Below are the code and all the weights of a small trained network. Each question names an input and a target symbol and asks about switching units off, where a switched-off unit gives its printed mean instead of its output.

import numpy as np


def w(rows, s, z=0):
    codes = np.array(rows[::2]) - 128.0
    scale = np.full(codes.shape[1], s)
    scale[-1] = z or s
    return codes * scale


def f(y):
    return np.maximum(y, 0)


def softmax(a):
    e = np.exp(a - a.max(-1, keepdims=True))
    return e / e.sum(-1, keepdims=True)


def log_softmax(a):
    a = a - a.max(-1, keepdims=True)
    return a - np.log(np.exp(a).sum(-1, keepdims=True))


def net(x, mask):
    ids = ['ΓΔΘΛΞαεμπστφψω'.index(c) for c in x.split()]
    T = len(ids)
    res = E[ids] + P[:T]
    u = 0
    for l in range(2):
        q, k, v = (res @ M[l].T for M in (Q, K, V))
        z = softmax(np.where(np.tri(T) > 0, q @ k.T / 3**0.5, -1e9)) @ v
        res = res + np.where(mask[u], z, O[l][:, -1]) @ O[l][:, :-1]
        u += 1
        y = f(res @ A[l][:, :-1].T + A[l][:, -1])
        res = res + np.where(mask[u : u + 8], y, B[l][:, -1]) @ B[l][:, :-1]
        u += 8
    return log_softmax(res[-1] @ U[:, :-1].T + U[:, -1])


Q, K, V, O, A, B = {}, {}, {}, {}, {}, {}
E = w([
[103,123,118,170,98,113,124],'Γ',
[99,115,133,179,124,102,114],'Δ',
[169,131,5,106,150,138,170],'Θ',
[173,150,102,137,245,174,201],'Λ',
[183,61,176,134,84,147,156],'Ξ',
[159,155,205,211,106,200,110],'α',
[123,160,191,50,81,191,83],'ε',
[55,163,228,138,100,82,109],'μ',
[121,35,97,60,135,107,103],'π',
[68,151,158,56,161,156,52],'σ',
[111,162,114,134,137,34,202],'τ',
[222,119,171,137,126,80,87],'φ',
[65,115,110,173,164,101,40],'ψ',
[86,128,125,197,137,108,69],'ω',
],0.023)
P = w([
[113,204,253,90,103,124,153],'0',
[123,178,221,105,97,116,136],'1',
[126,149,206,124,96,111,136],'2',
[124,127,178,149,106,102,125],'3',
[131,107,170,167,111,96,124],'4',
[128,87,149,188,124,88,118],'5',
[136,66,127,202,128,80,121],'6',
[144,48,116,220,141,74,118],'7',
[164,32,120,224,131,69,143],'8',
[155,35,158,209,117,58,159],'9',
],0.0061)
Q[0] = w([
[150,113,98,114,110,101,138],'L0H1',
[108,120,101,154,130,91,168],'L0H1',
[86,37,177,206,96,10,70],'L0H1',
],0.013)
K[0] = w([
[86,106,166,53,107,80,139],'L0H1',
[126,104,92,138,180,56,254],'L0H1',
[196,28,90,168,157,109,138],'L0H1',
],0.009)
V[0] = w([
[97,91,159,208,86,86,46],'L0H1',
[151,83,43,133,55,103,114],'L0H1',
[13,183,117,145,1,101,76],'L0H1',
],0.0051)
O[0] = w([
[147,140,206,195,243,148,132,254],'L0H1',
[102,159,199,254,36,89,69,118],'L0H1',
[63,229,220,164,150,190,224,31],'L0H1',
],0.0041,0.0022)
A[0] = w([
[71,219,12,194,58,139,164,252],'L0N1',
[102,60,147,140,65,28,130,230],'L0N2',
[255,109,135,182,42,145,56,222],'L0N3',
[171,165,149,218,67,137,93,88],'L0N4',
[86,105,145,85,123,102,72,162],'L0N5',
[141,2,158,177,103,198,160,145],'L0N6',
[156,106,173,177,203,77,39,182],'L0N7',
[139,188,156,147,134,102,213,72],'L0N8',
],0.0077,0.0035)
B[0] = w([
[182,106,222,100,18,111,164,161],'L0N1',
[170,44,125,135,2,34,50,251],'L0N2',
[29,116,229,12,129,99,157,248],'L0N3',
[124,105,198,146,110,205,154,189],'L0N4',
[73,61,119,108,97,171,82,189],'L0N5',
[71,67,34,193,146,145,193,196],'L0N6',
[164,101,248,117,123,146,154,255],'L0N7',
[124,156,55,108,110,21,57,156],'L0N8',
],0.0078,0.01)
Q[1] = w([
[152,184,87,89,146,19,100],'L1H1',
[168,27,169,187,11,2,47],'L1H1',
[3,78,253,61,12,117,16],'L1H1',
],0.0069)
K[1] = w([
[217,189,89,139,119,11,134],'L1H1',
[183,32,136,102,89,101,162],'L1H1',
[129,60,166,152,119,101,92],'L1H1',
],0.011)
V[1] = w([
[94,132,157,134,148,249,54],'L1H1',
[179,104,135,65,243,86,27],'L1H1',
[254,215,189,178,115,31,124],'L1H1',
],0.0068)
O[1] = w([
[95,157,158,251,133,184,139,2],'L1H1',
[157,44,211,116,68,186,51,184],'L1H1',
[170,177,57,226,82,90,23,83],'L1H1',
],0.011,0.0051)
A[1] = w([
[114,63,88,40,161,191,177,130],'L1N1',
[212,142,126,170,226,132,123,108],'L1N2',
[80,163,192,95,120,104,127,115],'L1N3',
[99,154,68,154,147,169,135,108],'L1N4',
[129,93,70,152,192,88,142,107],'L1N5',
[166,115,52,118,111,90,73,4],'L1N6',
[127,127,83,81,62,117,60,111],'L1N7',
[78,254,115,137,138,120,192,130],'L1N8',
],0.0082,0.012)
B[1] = w([
[176,201,83,179,165,138,86,253],'L1N1',
[159,124,177,148,151,220,37,138],'L1N2',
[120,195,109,123,160,87,132,207],'L1N3',
[64,137,168,127,146,124,72,133],'L1N4',
[113,95,132,42,67,134,52,140],'L1N5',
[169,113,254,125,138,145,63,164],'L1N6',
[86,128,43,85,194,191,141,224],'L1N7',
[154,161,42,100,38,181,150,159],'L1N8',
],0.0087,0.019)
U = w([
[47,104,97,147,72,70,133,161],'Γ',
[67,183,120,128,220,115,87,49],'Δ',
[58,64,58,76,135,172,129,115],'Θ',
[156,130,127,133,119,110,143,87],'Λ',
[148,161,135,129,192,20,174,162],'Ξ',
[165,134,96,208,136,53,133,254],'α',
[151,178,123,94,88,162,166,121],'ε',
[209,177,119,196,185,132,105,222],'μ',
[96,85,157,214,197,102,130,98],'π',
[146,120,220,89,100,130,144,139],'σ',
[156,200,141,74,140,110,113,12],'τ',
[64,196,114,139,135,79,91,117],'φ',
[137,75,76,187,47,154,99,100],'ψ',
[254,133,69,120,29,125,185,125],'ω',
],0.0095,0.0083)

Each question gives the input, a string of symbols that net reads in full, and the target symbol t.
The units are the heads (3 rows each of Q, K, V and O) and the neurons (one row each of A and B). Each row of codes is followed by its name. A weight is (code - 128) times the scale printed after its matrix; where a second scale follows, it is the last column's (O, A, B and U).
mask holds one flag per unit, layer by layer, with each layer's heads first. A switched-off unit (its flag False) gives its mean, the last column of its rows in O or B, instead of its output. The means were averaged over made-up inputs and are rounded, as every weight is.
A unit's drop is (log p(t) with every unit on - log p(t) with that unit switched off) / (log p(t) with every unit on - log p(t) with every unit switched off).
The circuit of an input: a set's keep is (log p(t) with only the set's units on - log p(t) with every unit switched off) / (log p(t) with every unit on - log p(t) with every unit switched off). Starting from the 12 units with the biggest drops (on a tie, the unit counted first), units are removed one at a time, each time the one whose removal leaves the highest keep (on an exact tie, the one counted first), for as long as the keep stays at least 0.8.
units of the circuit, in order: the units of the circuit, biggest drop first
k most important neurons: the k neurons with the biggest drops, biggest first
top k neurons in layer l: the k neurons of layer l with the biggest drops, biggest first
input Δ α π ε π Λ ψ, target Θ: top 2 neurons in layer 1	L1N6, L1N7
input Θ σ μ, target Γ: 3 most important neurons	L1N1, L0N5, L0N2
input μ Δ Λ τ φ σ Ξ ω, target Ξ: units of the circuit, in order	L1H1, L0N6
input σ π π Γ α ε α φ, target σ: units of the circuit, in order	L0N3
input π Γ ψ π Δ φ σ ψ ω, target ψ: units of the circuit, in order	L0N7, L1H1, L1N3
input φ σ ε, target Θ: units of the circuit, in order	L1H1, L1N7, L1N1
input ε α Δ, target α: units of the circuit, in order	L1H1, L0N3, L1N7
input Δ α Λ Δ Γ φ Λ Ξ, target Ξ: units of the circuit, in order	L1H1, L0N6, L1N1
input φ α ψ ψ ψ σ, target σ: top 4 neurons in layer 0	L0N2, L0N6, L0N3, L0N7
input σ Ξ π π α α α ε, target ε: top 2 neurons in layer 0	L0N3, L0N8
input π Ξ α α π α π ε, target τ: units of the circuit, in order	L1N1, L0N6, L1H1, L1N3
input α Δ Γ π Γ φ ε Ξ α, target ε: top 2 neurons in layer 0	L0N4, L0N2
input α π φ ψ ψ π Λ Δ, target Θ: units of the circuit, in order	L0H1, L1N7, L0N2, L1H1
input Δ π Γ φ Δ φ Γ Θ, target ω: units of the circuit, in order	L0N1
input Θ Δ α Γ, target Γ: units of the circuit, in order	L1N1, L0H1, L1H1
input Λ Γ π Ξ σ ω ω μ, target Ξ: 4 most important neurons	L0N3, L0N6, L0N4, L1N3
input Γ τ π π π Λ φ Δ Θ Γ, target Γ: 2 most important neurons	L0N1, L0N2
input α ψ π ε ε φ Δ Θ Λ μ, target Θ: units of the circuit, in order	L1N7, L0H1, L0N2, L1H1
input α σ ω, target μ: top 2 neurons in layer 1	L1N2, L1N8
input Ξ π φ Γ μ π α π π ψ, target σ: most important neuron	L0N7
input τ Θ ψ, target Γ: units of the circuit, in order	L0H1, L1N1
input Δ Λ π φ π ψ, target σ: units of the circuit, in order	L1H1, L1N7
input Λ φ Θ ω, target Γ: 3 most important neurons	L0N1, L0N2, L1N1
input σ φ Ξ Λ Γ, target Θ: top 3 neurons in layer 0	L0N2, L0N7, L0N5
input Γ ψ α σ φ μ Ξ τ, target τ: 2 most important neurons	L1N6, L0N8
input ψ μ φ ε Θ, target ω: top 3 neurons in layer 0	L0N1, L0N2, L0N3
input Γ π Θ π Θ φ Λ Γ ω, target Θ: top 2 neurons in layer 1	L1N7, L1N1
